Here is a tiny trained network, its code and every weight. The questions are about switching its units off for an input and a class, where a switched-off unit gives its printed mean instead of its output.

import numpy as np


def w(rows, s, z=0):
    codes = np.array(rows[::2]) - 128.0
    scale = np.full(codes.shape[1], s)
    scale[-1] = z or s
    return codes * scale


def norm(h):
    return h / np.sqrt((h * h).mean(-1, keepdims=True) + 1e-5)


def f(y):
    return np.maximum(y, 0)


def log_softmax(a):
    a = a - a.max(-1, keepdims=True)
    return a - np.log(np.exp(a).sum(-1, keepdims=True))


def net(x, mask):
    res = np.array(x, float).reshape(1, 5) / 4 @ E
    u = 0
    for l in range(2):
        y = f(norm(res) @ A[l][:, :-1].T + A[l][:, -1])
        res = res + np.where(mask[u : u + 15], y, B[l][:, -1]) @ B[l][:, :-1]
        u += 15
    return log_softmax(norm(res)[-1] @ U[:, :-1].T + U[:, -1])


A, B = {}, {}
E = w([
[112,131,30,2],'x0',
[118,76,167,113],'x1',
[80,51,193,162],'x2',
[58,125,84,242],'x3',
[44,180,184,120],'x4',
],0.0047)
A[0] = w([
[138,169,211,228,168],'0.n0',
[47,136,113,217,99],'0.n1',
[58,86,139,146,4],'0.n2',
[72,203,183,159,102],'0.n3',
[100,139,175,120,29],'0.n4',
[255,187,122,238,4],'0.n5',
[63,107,177,74,145],'0.n6',
[162,139,201,128,198],'0.n7',
[208,176,85,138,119],'0.n8',
[116,86,101,177,5],'0.n9',
[200,217,128,210,104],'0.n10',
[224,195,69,188,36],'0.n11',
[103,104,179,149,148],'0.n12',
[181,173,142,127,91],'0.n13',
[84,187,162,90,89],'0.n14',
],0.0078,0.0025)
B[0] = w([
[212,120,91,108,254],'0.n0',
[106,202,249,151,212],'0.n1',
[98,140,166,154,158],'0.n2',
[120,173,219,158,194],'0.n3',
[101,113,118,152,146],'0.n4',
[126,237,187,77,208],'0.n5',
[53,234,115,178,189],'0.n6',
[159,184,58,172,211],'0.n7',
[183,124,253,178,199],'0.n8',
[83,215,125,133,150],'0.n9',
[185,203,232,128,205],'0.n10',
[169,212,193,184,197],'0.n11',
[180,57,124,163,191],'0.n12',
[122,109,183,208,164],'0.n13',
[55,137,155,77,165],'0.n14',
],0.0052,0.0049)
A[1] = w([
[99,183,148,80,76],'1.n0',
[224,62,106,101,176],'1.n1',
[122,160,83,194,80],'1.n2',
[104,135,167,150,81],'1.n3',
[168,103,165,117,80],'1.n4',
[104,207,111,103,58],'1.n5',
[220,113,161,134,97],'1.n6',
[183,106,142,105,131],'1.n7',
[65,50,153,149,129],'1.n8',
[143,167,144,122,116],'1.n9',
[90,147,197,152,99],'1.n10',
[255,150,125,100,253],'1.n11',
[135,126,60,186,100],'1.n12',
[47,67,114,189,180],'1.n13',
[241,61,125,89,180],'1.n14',
],0.0078,0.0032)
B[1] = w([
[141,89,139,75,160],'1.n0',
[193,75,94,189,174],'1.n1',
[180,137,143,168,141],'1.n2',
[143,132,110,181,157],'1.n3',
[119,85,78,133,148],'1.n4',
[107,74,92,96,156],'1.n5',
[45,58,57,111,190],'1.n6',
[102,80,105,177,160],'1.n7',
[200,198,170,141,151],'1.n8',
[138,102,136,162,170],'1.n9',
[193,168,98,120,193],'1.n10',
[112,25,75,191,254],'1.n11',
[229,134,143,118,134],'1.n12',
[254,213,212,126,163],'1.n13',
[119,104,70,179,188],'1.n14',
],0.0061,0.0071)
U = w([
[48,123,114,8,2],'0',
[132,46,63,136,170],'1',
[136,176,195,157,231],'2',
],0.016,0.0022)

Each question gives the input, the list of numbers given to net, and the class t.
The units are the neurons (one row each of A and B). Each row of codes is followed by its name. A weight is (code - 128) times the scale printed after its matrix; where a second scale follows, it is the last column's (A, B and U).
mask holds one flag per neuron, layer by layer. A switched-off neuron (its flag False) gives its mean, the last column of its row in B, instead of its output. The means were averaged over made-up inputs and are rounded, as every weight is.
A unit's drop is (log p(t) with every unit on - log p(t) with that unit switched off) / (log p(t) with every unit on - log p(t) with every unit switched off).
The circuit of an input: a set's keep is (log p(t) with only the set's units on - log p(t) with every unit switched off) / (log p(t) with every unit on - log p(t) with every unit switched off). Starting from the 12 units with the biggest drops (on a tie, the unit counted first), units are removed one at a time, each time the one whose removal leaves the highest keep (on an exact tie, the one counted first), for as long as the keep stays at least 0.8.
units of the circuit, in order: the units of the circuit, biggest drop first
unit that matters most: the unit with the biggest drop
top k neurons: the k neurons with the biggest drops, biggest first
k most important neurons of layer l: the k neurons of layer l with the biggest drops, biggest first
drop of u: that unit's drop, to one decimal
input [-2,4,6,-6,1], class 1: top neuron -> (0.n1)
input [1,4,-7,-4,3], class 0: top 3 neurons -> (0.n0, 0.n14, 0.n12)
input [-2,4,5,-2,-1], class 1: 2 most important neurons of layer 0 -> (0.n12, 0.n0)
input [0,1,-3,5,-8], class 2: units of the circuit, in order -> (0.n11, 0.n5)
input [3,-6,-2,-6,3], class 1: 3 most important neurons of layer 1 -> (1.n11, 1.n5, 1.n9)
input [5,-7,1,7,-3], class 2: top 2 neurons -> (0.n0, 1.n11)
input [1,-3,7,2,-6], class 2: top 2 neurons -> (0.n0, 0.n9)
input [8,7,7,1,-2], class 2: top 2 neurons -> (1.n13, 1.n8)
input [8,2,3,4,0], class 0: 2 most important neurons of layer 0 -> (0.n8, 0.n12)
input [4,-4,-7,-6,5], class 0: top 2 neurons -> (0.n0, 0.n14)
input [2,-8,6,-4,6], class 0: 2 most important neurons of layer 0 -> (0.n14, 0.n8)
input [7,-3,-1,3,1], class 0: top 2 neurons -> (0.n0, 1.n11)
input [5,7,7,5,-7], class 2: drop of 1.n13 -> 0.3
input [2,-6,-2,5,-5], class 2: unit that matters most -> 0.n11
input [-8,1,6,-1,-2], class 1: drop of 0.n0 -> 1.0
